In the rows, zero is written as 128.
Facts:
Z103: pudal Z355; drifos Z676
Z108: pudal Z158; drifos Z430
Z109: pudal Z915; drifos Z550
Z130: pudal Z873; drifos Z899
Z132: pudal Z978; drifos Z457
Z133: drifos Z880
Z134: pudal Z438; drifos Z733
Z149: drifos Z550
Z158: pudal Z744; drifos Z430
Z188: drifos Z676
Z191: pudal Z476; drifos Z994
Z196: pudal Z922; drifos Z254
Z208: pudal Z370; drifos Z754
Z217: pudal Z296; drifos Z994
Z231: pudal Z710; drifos Z23
Z237: pudal Z970; drifos Z254
Z249: pudal Z493; drifos Z749
Z269: pudal Z59; drifos Z749
Z277: pudal Z921; drifos Z193
Z29: pudal Z804; drifos Z430
Z296: pudal Z927; drifos Z994
Z304: drifos Z733
Z305: pudal Z608; drifos Z193
Z306: drifos Z432
Z318: pudal Z399; drifos Z733
Z324: pudal Z435; drifos Z432
Z327: pudal Z806; drifos Z903
Z329: pudal Z566; drifos Z903
Z33: pudal Z132; drifos Z457
Z333: pudal Z461; drifos Z722
Z334: pudal Z84; drifos Z734
Z340: pudal Z613; drifos Z23
Z341: pudal Z740; drifos Z754
Z342: pudal Z731; drifos Z734
Z344: drifos Z899
Z345: pudal Z691; drifos Z432
Z348: pudal Z670; drifos Z550
Z352: pudal Z488; drifos Z23
Z355: pudal Z669; drifos Z676
Z36: pudal Z306; drifos Z432
Z360: pudal Z454; drifos Z676
Z361: pudal Z196; drifos Z254
Z363: pudal Z29; drifos Z430
Z370: pudal Z341; drifos Z754
Z372: pudal Z828; drifos Z432
Z377: pudal Z568; drifos Z914
Z386: pudal Z305; drifos Z193
Z399: pudal Z597; drifos Z733
Z40: pudal Z329; drifos Z903
Z401: drifos Z988
Z418: pudal Z231; drifos Z23
Z419: pudal Z905; drifos Z430
Z42: pudal Z524; drifos Z550
Z421: pudal Z637; drifos Z734
Z435: pudal Z345; drifos Z432
Z438: pudal Z547; drifos Z733
Z441: pudal Z48; drifos Z754
Z447: pudal Z595; drifos Z734
Z45: pudal Z615; drifos Z193
Z454: pudal Z889; drifos Z676
Z461: drifos Z722
Z468: drifos Z23
Z476: pudal Z817; drifos Z994
Z48: pudal Z208; drifos Z754
Z488: pudal Z8; drifos Z23
Z493: pudal Z269; drifos Z749
Z494: pudal Z721; drifos Z903
Z496: drifos Z457
Z504: pudal Z960; drifos Z899
Z508: pudal Z344; drifos Z899
Z519: pudal Z717; drifos Z457
Z524: pudal Z763; drifos Z550
Z547: pudal Z623; drifos Z733
Z558: pudal Z249; drifos Z749
Z566: pudal Z327; drifos Z903
Z568: pudal Z61; drifos Z914
Z571: drifos Z283
Z578: pudal Z571; drifos Z283
Z59: pudal Z602; drifos Z749
Z591: pudal Z149; drifos Z550
Z593: pudal Z950; drifos Z430
Z595: pudal Z624; drifos Z734
Z597: pudal Z304; drifos Z733
Z602: pudal Z640; drifos Z749
Z608: pudal Z45; drifos Z193
Z61: pudal Z862; drifos Z914
Z613: pudal Z418; drifos Z23
Z615: pudal Z277; drifos Z193
Z623: pudal Z760; drifos Z733
Z624: pudal Z342; drifos Z734
Z637: pudal Z650; drifos Z734
Z640: pudal Z71; drifos Z749
Z645: pudal Z814; drifos Z903
Z650: pudal Z715; drifos Z734
Z662: pudal Z843; drifos Z754
Z669: pudal Z188; drifos Z676
Z67: pudal Z324; drifos Z432
Z670: pudal Z109; drifos Z550
Z68: pudal Z133; drifos Z880
Z685: pudal Z558; drifos Z749
Z691: pudal Z36; drifos Z432
Z697: pudal Z508; drifos Z899
Z71: drifos Z749
Z710: pudal Z468; drifos Z23
Z715: pudal Z447; drifos Z734
Z717: pudal Z33; drifos Z457
Z721: pudal Z777; drifos Z903
Z726: pudal Z496; drifos Z457
Z728: pudal Z372; drifos Z432
Z729: drifos Z903
Z731: pudal Z888; drifos Z734
Z740: pudal Z662; drifos Z754
Z744: pudal Z748; drifos Z430
Z748: pudal Z909; drifos Z430
Z753: pudal Z826; drifos Z722
Z760: pudal Z770; drifos Z733
Z763: pudal Z348; drifos Z550
Z770: pudal Z318; drifos Z733
Z777: pudal Z40; drifos Z903
Z783: pudal Z645; drifos Z903
Z786: pudal Z930; drifos Z283
Z8: pudal Z844; drifos Z23
Z804: pudal Z853; drifos Z430
Z805: pudal Z786; drifos Z283
Z806: pudal Z729; drifos Z903
Z814: pudal Z494; drifos Z903
Z817: pudal Z217; drifos Z994
Z822: pudal Z685; drifos Z749
Z826: pudal Z935; drifos Z722
Z828: pudal Z67; drifos Z432
Z84: drifos Z734
Z843: drifos Z754
Z844: pudal Z340; drifos Z23
Z853: pudal Z419; drifos Z430
Z862: drifos Z914
Z870: pudal Z134; drifos Z733
Z873: pudal Z697; drifos Z899
Z888: pudal Z334; drifos Z734
Z889: pudal Z103; drifos Z676
Z905: pudal Z593; drifos Z430
Z909: drifos Z430
Z913: pudal Z421; drifos Z734
Z915: pudal Z591; drifos Z550
Z921: drifos Z193
Z922: drifos Z254
Z927: drifos Z994
Z930: pudal Z578; drifos Z283
Z932: pudal Z42; drifos Z550
Z935: pudal Z333; drifos Z722
Z936: pudal Z377; drifos Z914
Z94: pudal Z805; drifos Z283
Z950: pudal Z108; drifos Z430
Z954: pudal Z441; drifos Z754
Z956: pudal Z519; drifos Z457
Z959: pudal Z504; drifos Z899
Z960: pudal Z130; drifos Z899
Z970: pudal Z361; drifos Z254
Z978: pudal Z726; drifos Z457
Z989: pudal Z913; drifos Z734

Known rows:
Z817: [151 151 147 155 118 145 100  86 110 134 106  98 155 159 117 187 108 100
  82 104 158 135 131 129  99 135 159 143  91 134 128 134 157 125 148]
Z828: [143 153 159 168 115 152  97  77 107 139 108  95 148 164 127 190 106 115
  77 112 146 122 136 142 101 131 165 149  98 134 128 139 165 124 162]
Z372: [132 154 161 167 113 153  88  87 105 137 108  95 158 168 129 187 109 116
  88 109 157 130 141 145  92 132 165 158  94 135 134 150 172 122 158]
Z889: [152 150 150 162 116 146  96  86 106 136 107  97 150 154 118 186 106  98
  79 106 158 136 129 128 102 137 158 145  92 137 132 129 157 122 150]
Z956: [141 161 160 173  99 146  83  89  95 127 100  87 172 161 121 174 118 100
  87 100 175 155 141 123  92 124 167 164  81 131 134 135 173 138 135]
Z342: [205 140 120 151 148 127 144  43 118 138 133 134  98 134 100 203 102  90
  35 138  80  74 104 109 129 144 126  87 124 135  87  94  93 102 167]
Z399: [204 146 125 151 152 133 135  61 115 137 121 124 104 142 114 200  91  97
  47 136  95  90 104 121 132 146 141 101 120 107  85  81 108  91 153]
Z733: [185 158 139 163 144 135 108  79 121 132 113 102 128 148 124 175  91 109
  86 127 140 121 142 132 117 140 145 118 106 130 115  98 136 118 149]
Z623: [170 152 140 154 139 136 113  81 108 130 113 107 142 148 118 186 100 107
  68 117 137 121 127 130 115 142 150 126 100 111 113 106 150 110 146]
Z45: [158 147 146 161 121 144 104  78 109 138 109 103 144 153 116 191 100  99
  78 111 151 128 126 128 106 137 156 138  96 135 121 127 149 122 153]
Z777: [183 144 149 169 122 144 121  78 130 148 116 114 128 158 100 195  92 103
  76 116 122 110 109 126 105 128 151 118  98 135 102 105 138 115 151]
Z108: [195 124 119 143 134 131 136  59 132 141 122 118  95 133 110 203  97  98
  44 153 100  91  84 117 130 155 142  99 122 137  86  88 109 108 154]
Z978: [181 152 136 164 115 141 114  61 105 135 109 108 129 149 112 187 106  93
  54 129 130 118 114 111 115 133 151 133 112 127 101 106 125 121 142]
Z461: [170 148 139 158 125 140 111  74 110 137 109 104 135 151 111 189 101 101
  66 120 134 117 122 125 105 138 151 132 100 128 114 117 134 115 153]
Z670: [173 143 138 157 132 126 124  60 114 126 101 113 137 147 110 210  99  99
  68 132 136 114 106 125 109 134 139 130 109 119 112 118 122 116 163]
Z595: [185 144 130 153 140 130 132  54 114 134 130 126 116 136 105 194 101  94
  49 126 100  90 119 113 120 142 131 100 110 139  98 103 111 111 164]
Z880: [181 148 136 167 133 142 108  70 123 133 110  95 130 147 118 180  94 104
  81 126 142 127 135 129 111 139 146 123 105 143 111 110 125 126 156]
Z814: [157 147 162 167 111 147 104  91 121 147 108 102 154 166 106 185  98  99
  95 104 153 129 127 136  94 121 164 141  83 140 123 116 164 130 150]
Z729: [243 130 119 156 147 135 160  43 140 157 128 141  77 149  87 217  82  88
  33 152  65  73  81 113 132 138 130  81 131 127  60  66  76  89 164]
Z749: [177 153 140 163 126 144 104  81 116 130 117 103 126 143 111 191  96 106
  86 129 151 115 134 133 110 145 152 114  92 147  99 110 116 122 156]

Rows:
No name comes twice in this set of rows, the named rows included.
[137 156 160 162 122 141  97  87 104 126 117 100 171 149 115 171 117 102
  86  93 160 131 145 127  96 130 155 138  78 143 144 137 173 136 153] : Z913
[227 123 103 136 151 125 160  38 144 143 129 133  59 123  98 215  89  88
  21 178  61  70  66 111 148 163 132  70 142 134  57  67  67  86 158] : Z909
[196 143 125 151 148 126 135  47 119 136 128 132 106 137 102 195 102  88
  38 132  85  78 112 116 125 146 133  88 117 135  92 100 105 109 169] : Z624
[173 150 140 156 134 130 121  61 110 133 127 119 136 142 108 186 108  94
  61 115 119 103 124 120 110 135 139 114 100 137 113 119 131 120 162] : Z715
[160 137 142 152 124 138 115  80 125 137 116 101 127 141 118 185 107 103
  74 130 142 119 106 123 110 143 157 124  96 140 114 112 147 120 147] : Z419
[186 148 148 175 128 145 112  77 137 147 115 101 127 157 115 180  88 110
  89 120 139 119 131 132 112 124 150 120  98 148 106  97 133 124 155] : Z903
[164 152 143 150 115 144 107  89 106 130 113 113 135 149 107 201 100 104
  78 124 148 110 121 131 101 146 156 124  85 140 103 117 124 110 154] : Z493
[125 155 164 168 115 142  90  90 101 127 115  99 180 150 120 171 121  97
  98  85 166 137 151 127  90 125 157 148  71 142 148 149 184 143 148] : Z989
[222 141 112 146 160 128 149  49 121 138 123 133  88 137 110 206  84  96
  35 153  79  80  94 116 137 151 129  87 133 105  69  74  90  81 156] : Z304
[177 133 132 147 129 134 121  70 126 140 118 110 114 135 114 195 102  98
  56 142 122 109  94 123 121 149 148 113 106 139  98 101 130 115 146] : Z593
[172 147 140 150 120 144 114  84 112 132 117 114 124 145 107 216  99 101
  67 124 136 103 116 126 107 150 158 120  91 136  92 111 116 108 156] : Z269
[182 147 136 157 137 131 126  54 111 132 122 123 123 140 107 189 104  90
  56 121 108  95 120 114 116 139 137 105 109 137 107 113 124 117 163] : Z447

Now the same objects, written a new way:
Known rows:
Z547: [113 125 124 119 135 115 112 116 151 150 153 146 140 134 143 132 123 135
 112 138 107 123 112 117 109 115 118 119 124 119 154]
Z42: [ 74 116 119  97 136 116 114 131 164 106 170 135 146 144 128 136 120 160
 110 126 112 129 128 114 125 134  69 140 147 139 145]
Z84: [112 123  93 122 105 119 107 136 160 132 129 143  98 201 166 132 115 189
 128 125  94 110 137 136 129  92 169 107 111 141  80]
Z697: [139 118 128 107 118 125 112 141 161 106 156 138 141 154 121 142 121 152
 118 140 112 113 129 129 129 106 160 120 126 118 139]
Z133: [ 71 119 123 103 133 115 122 134 165 126 172 136 146 147 134 139 121 159
 112 129 108 132 118 113 123 125  78 144 148 139 148]
Z903: [142 148 120 109 115 111 131 163 162 151 186 116 113 178  91 137 122 157
 104 130 131 121 133 140 100 104 147 143 150 131 167]
Z930: [ 83 130 124 105 129 117 100 130 153 134 162 142 140 152 129 136 121 135
 114 136 106 126 130 117 127 116 124 125 132 121 141]
Z822: [  5 119 137  99 129 119 138 111 172 140 186 131 152 178 140 138 124 158
 113 139  95 138 115 105 124 113  96 136 147 135 146]
Z421: [ 69 119 120 115 132 107  95 146 160 144 160 131 124 142 155 144 122 149
 122 131 103 134 124 116 129 129  95 130 142 127 132]
Z889: [ 81 127 124 104 132 117 106 135 161 135 161 145 141 142 133 138 121 147
 114 131 109 133 123 114 130 123  93 137 137 133 145]
Z305: [ 70 118 123 103 134 116 122 133 166 124 173 136 147 146 133 139 121 160
 113 129 108 132 119 112 124 125  78 144 148 139 147]
Z888: [130 122  90 124 106 117 106 132 161 127 134 144 101 197 155 134 117 187
 130 125  93 112 139 133 129  93 168 106 116 136  85]
Z914: [107 137 121 113 112 120 113 136 166 116 169 133 122 172 112 139 122 158
 107 129 122 123 125 129 110 103  98  80 145 129 171]
Z348: [116 119 118 102 126 123 100 134 150  96 165 134 142 147 116 137 120 140
 115 136 112 113 140 124 127 115 135 118 133 118 137]
Z324: [110 121 120 103 125 124 104 134 151 104 167 135 144 149 118 138 121 139
 117 137 109 115 136 121 131 109 137 118 133 118 138]
Z352: [ 26 113 129  95 134 114 127 112 167 114 178 126 147 174 133 134 121 159
 106 132 104 132 127 112 113 131  87 133 148 134 144]
Z333: [ 84 130 124 106 129 117 101 130 154 134 161 141 140 152 130 136 121 136
 114 136 106 127 130 117 126 116 122 124 132 121 142]
Z597: [213 123  90 131 116 119 126  96 163 125 140 164 128 172 120 129 123 178
 123 130  99 114 123 127 110  91 164 108 117 126 128]
Z595: [170 115 112 122 113 110  98 127 172 117 141 140 114 180 126 146 124 168
 130 137 101 123 138 131 125 113 186 105 126 109 120]
Z566: [221 134  98 113 114 113 124 128 168 133 159 147 123 190  84 135 123 170
 123 134 108 120 145 135 119 101 212 156 129 121 120]

Rows:
No name comes twice in this set of rows, the named rows included.
[114 138 124 117 105 107  99 166 161 113 151 147 151 191 123 138 117 158
 102 127 114 130 111 139  97 100 110  84 158 123 165] : Z430
[192 129  92 121 106 112 106 131 163 108 135 169 148 202 115 132 117 177
 122 127  93 122 131 134 118  92 181 114 133 124 109] : Z158
[ 72 121 121 116 128 107  88 141 153 142 160 128 123 152 151 142 123 137
 123 136 100 128 131 119 127 122 124 118 137 115 129] : Z637
[169 113 128 121 124 122 123 127 157 123 148 142 141 137 135 139 122 152
 116 141 113 110 112 128 110 104 154 115 119 117 152] : Z760
[190 137  90 113 111 118 129 135 161 140 154 147 116 199 107 129 118 181
 122 128 104 112 145 137 121  91 203 157 121 137 101] : Z806
[ 98 126 121 101 136 110 135 152 163 150 184 125 139 151 119 138 121 159
 111 130 114 131 124 120 117 126 112 188 151 140 144] : Z645
[210 131 116 110 116 113 122 135 170 135 153 142 125 184  90 138 123 165
 119 138 114 120 142 137 119 108 219 156 124 116 129] : Z329
[ 57 121 129  97 135 106 143 135 165 150 189 113 140 181 122 134 121 159
 105 135 109 131 128 121 102 129 128 181 152 134 142] : Z783
[ 59 109 130 114 139 110 141 102 164 142 170 130 147 157 150 131 123 160
 104 135 104 129 105 113  92 127  84 131 141 131 159] : Z870
[141 129 120 106 126 116 120 156 148 141 179 124 136 155 108 138 121 139
 116 140 113 114 136 130 120 107 176 165 138 119 136] : Z721
[146 129 121 132 120 117 129 115 162 138 158 140 123 146 131 134 125 158
 103 131 124 118 100 129  85 100  87  73 134 127 191] : Z733
[ 89 127 121 100 131 118  93 127 152 113 158 140 139 149 123 134 120 135
 112 133 111 124 139 119 127 125 116 120 131 121 139] : Z763
[151 121  87 126 108 114 105 127 162 122 141 145 105 194 142 136 120 184
 132 126  93 115 140 131 128  95 170 106 122 130  92] : Z731
[ 92 130 126 109 124 108  92 152 150 131 148 151 160 166 137 136 118 135
 111 135 101 132 120 125 117 114 133 127 141 117 137] : Z853

Now the same objects, written a new way:
Known rows:
Z591: [146 114 139 145 144 178 164 128 124 106 212 157  75]
Z615: [132 124 126 140 131 146 143 124 136 118 161 139 105]
Z40: [117  86  96 134 119 155 122 139 126 131 119 131 110]
Z844: [108 135 120 147 127  95 133 109 147 163  99 107 163]
Z435: [135 114 136 123 129 130 155 109 106 138 152 116 119]
Z103: [127 129 129 134 126 129 128 125 125 133 133 126 129]
Z208: [124 132 133 130 122 116 117 127 116 145 113 116 150]
Z249: [119 148 145 149 130 128  89 155 120 148 105 132 169]
Z959: [116 140 140 111 107  77  80 129  91 172  44  86 206]
Z305: [119 138 136 119 113  93  95 129 102 159  74  99 179]
Z637: [137 159 137  94 129 135  99 116 125 157  58  96 156]
Z355: [132 126 126 142 131 147 143 125 137 120 162 139 105]
Z524: [130 131 152 115 120 107 101 134  79 158  94 104 174]
Z8: [105 138 121 142 122  85 122 110 139 170  80  98 180]
Z748: [159 111 134 162 141 139 145 119 163  91 188 166  29]
Z989: [130 165 142  83 119 111  75 117 110 175  16  75 190]
Z296: [135 123 122 146 137 162 155 123 146 110 184 150  84]
Z826: [122 136 133 122 116 102 103 128 109 151  87 105 167]
Z344: [140 117 120 157 144 182 176 122 160  97 220 166  57]
Z994: [126 118 120  96 155 107 140 145 143  82 129 136 154]

Rows:
No name comes twice in this set of rows, the named rows included.
[139 140 124  72 168 138 138 133 159  86 105 129 143] : Z734
[150 113 136 150 148 191 176 128 133  98 231 166  58] : Z149
[146 111 133 105 156  76 122 142 149  73 113 144 121] : Z430
[162 109 133 166 144 149 153 118 168  84 204 171  16] : Z909

